Below is a small trained network, with its code and all its weights. Each question gives an input and a target symbol and asks what happens when units are switched off, that is, made to give their printed mean instead of their output.

import numpy as np


def w(rows, s, z=0):
    codes = np.array(rows[::2]) - 128.0
    scale = np.full(codes.shape[1], s)
    scale[-1] = z or s
    return codes * scale


def f(y):
    return np.maximum(y, 0)


def softmax(a):
    e = np.exp(a - a.max(-1, keepdims=True))
    return e / e.sum(-1, keepdims=True)


def log_softmax(a):
    a = a - a.max(-1, keepdims=True)
    return a - np.log(np.exp(a).sum(-1, keepdims=True))


def net(x, mask):
    ids = ['γδηλπφψω'.index(c) for c in x.split()]
    T = len(ids)
    res = E[ids] + P[:T]
    q, k, v = (res @ M[0].T for M in (Q, K, V))
    z = softmax(np.where(np.tri(T) > 0, q @ k.T / 4**0.5, -1e9)) @ v
    res = res + np.where(mask[0], z, O[0][:, -1]) @ O[0][:, :-1]
    y = f(res @ A[0][:, :-1].T + A[0][:, -1])
    res = res + np.where(mask[1:25], y, B[0][:, -1]) @ B[0][:, :-1]
    return log_softmax(res[-1] @ U[:, :-1].T + U[:, -1])


Q, K, V, O, A, B = {}, {}, {}, {}, {}, {}
E = w([
[44,78,171],'γ',
[62,80,96],'δ',
[19,145,163],'η',
[38,122,217],'λ',
[38,170,202],'π',
[1,252,4],'φ',
[57,50,124],'ψ',
[94,23,78],'ω',
],0.005)
P = w([
[2,103,73],'0',
[98,124,150],'1',
[105,132,147],'2',
[103,127,148],'3',
[104,128,146],'4',
[101,126,150],'5',
[100,123,147],'6',
[98,123,149],'7',
[95,119,149],'8',
[97,121,150],'9',
[94,114,146],'10',
[93,112,146],'11',
[92,115,146],'12',
],0.0063)
Q[0] = w([
[180,156,132],'H0',
[108,144,138],'H0',
[177,139,106],'H0',
[252,166,136],'H0',
],0.036)
K[0] = w([
[193,118,146],'H0',
[139,129,91],'H0',
[154,103,146],'H0',
[253,119,216],'H0',
],0.022)
V[0] = w([
[156,134,207],'H0',
[183,3,41],'H0',
[160,229,33],'H0',
[88,105,105],'H0',
],0.023)
O[0] = w([
[62,62,140,10],'H0',
[255,98,251,64],'H0',
[222,100,8,103],'H0',
[136,195,142,240],'H0',
],0.025,0.011)
A[0] = w([
[188,81,157,1],'N0',
[157,140,132,92],'N1',
[134,125,255,61],'N2',
[147,129,122,173],'N3',
[31,118,165,102],'N4',
[90,99,188,102],'N5',
[123,53,70,10],'N6',
[75,89,219,76],'N7',
[92,100,111,103],'N8',
[149,132,163,231],'N9',
[133,119,127,98],'N10',
[133,137,136,109],'N11',
[60,109,119,95],'N12',
[138,137,123,48],'N13',
[57,73,138,130],'N14',
[51,174,174,245],'N15',
[65,87,170,108],'N16',
[166,145,186,113],'N17',
[77,111,61,91],'N18',
[97,90,102,76],'N19',
[175,139,110,123],'N20',
[182,155,146,214],'N21',
[141,143,126,46],'N22',
[102,155,101,180],'N23',
],0.0093,0.0026)
B[0] = w([
[153,65,206,135],'N0',
[109,157,124,148],'N1',
[3,93,113,192],'N2',
[125,114,143,140],'N3',
[104,36,171,189],'N4',
[177,72,105,148],'N5',
[104,150,230,133],'N6',
[194,48,73,160],'N7',
[113,173,151,138],'N8',
[169,132,115,154],'N9',
[124,130,128,128],'N10',
[128,122,119,139],'N11',
[92,185,163,168],'N12',
[125,126,146,137],'N13',
[60,131,155,141],'N14',
[196,194,92,253],'N15',
[148,105,206,145],'N16',
[198,121,128,172],'N17',
[194,119,171,196],'N18',
[112,179,157,133],'N19',
[124,101,177,159],'N20',
[85,182,102,176],'N21',
[119,118,137,144],'N22',
[99,86,117,208],'N23',
],0.028,0.026)
U = w([
[37,102,112,254],'γ',
[204,179,92,203],'δ',
[2,170,90,78],'η',
[171,79,82,140],'λ',
[126,128,106,117],'π',
[76,125,27,74],'φ',
[145,94,169,74],'ψ',
[75,146,178,15],'ω',
],0.0045,0.0035)

Each question gives the input, a string of symbols that net reads in full, and the target symbol t.
The units are the heads (4 rows each of Q, K, V and O) and the neurons (one row each of A and B). Each row of codes is followed by its name. A weight is (code - 128) times the scale printed after its matrix; where a second scale follows, it is the last column's (O, A, B and U).
mask holds one flag per unit, heads first, then neurons. A switched-off unit (its flag False) gives its mean, the last column of its rows in O or B, instead of its output. The means were averaged over made-up inputs and are rounded, as every weight is.
A unit's drop is (log p(t) with every unit on - log p(t) with that unit switched off) / (log p(t) with every unit on - log p(t) with every unit switched off).
The circuit of an input: a set's keep is (log p(t) with only the set's units on - log p(t) with every unit switched off) / (log p(t) with every unit on - log p(t) with every unit switched off). Starting from the 12 units with the biggest drops (on a tie, the unit counted first), units are removed one at a time, each time the one whose removal leaves the highest keep (on an exact tie, the one counted first), for as long as the keep stays at least 0.8.
units of the circuit, in order: the units of the circuit, biggest drop first
most important unit: the unit with the biggest drop
top k neurons: the k neurons with the biggest drops, biggest first
drop of u: that unit's drop, to one decimal
input λ π η η η γ ω η π δ π ψ, target ψ: units of the circuit, in order : [H0; N4; N16; N2]
input δ η δ ψ, target η: units of the circuit, in order : [N2; H0; N21]
input λ η π η γ δ ψ ψ λ γ, target ψ: top 4 neurons : [N4; N16; N7; N15]
input λ η λ, target ψ: units of the circuit, in order : [H0; N4; N16; N7]
input ω δ η γ γ δ, target γ: most important unit : N2
input δ φ λ η γ η ψ γ ψ η φ, target η: top 4 neurons : [N15; N18; N17; N7]
input ψ λ δ, target φ: top 3 neurons : [N2; N7; N17]
input δ η ψ π φ φ π ω δ δ π, target η: top 3 neurons : [N15; N18; N17]
input γ γ π, target λ: top 3 neurons : [N7; N15; N2]
input π δ η φ ω φ ψ, target ω: top 4 neurons : [N15; N6; N18; N7]
input ω π δ ψ λ λ η γ δ γ η γ, target γ: top 3 neurons : [N2; N21; N0]
input ω π γ γ λ λ η δ ψ δ η ω, target γ: units of the circuit, in order : [N2; H0]
input π δ ψ η λ η ψ, target ω: top 2 neurons : [N4; N12]
input ψ γ λ η, target φ: top 4 neurons : [N2; N7; N17; N18]
input δ δ δ, target η: top 2 neurons : [N2; N21]
input γ π π γ γ δ η η ψ, target λ: units of the circuit, in order : [H0; N7; N5]
input λ δ γ, target ψ: top 2 neurons : [N4; N16]
input δ η γ η ω δ γ δ π, target η: most important unit : N2
input δ γ ω ψ γ λ η η δ π η, target η: drop of N2 : 3.2
input ψ λ γ η γ λ, target φ: drop of N18 : 0.2
input π η η δ η λ π γ δ δ η π λ, target ω: drop of N22 : 0.0
input δ φ η ψ δ λ ψ π φ λ η ω λ, target η: most important unit : N15
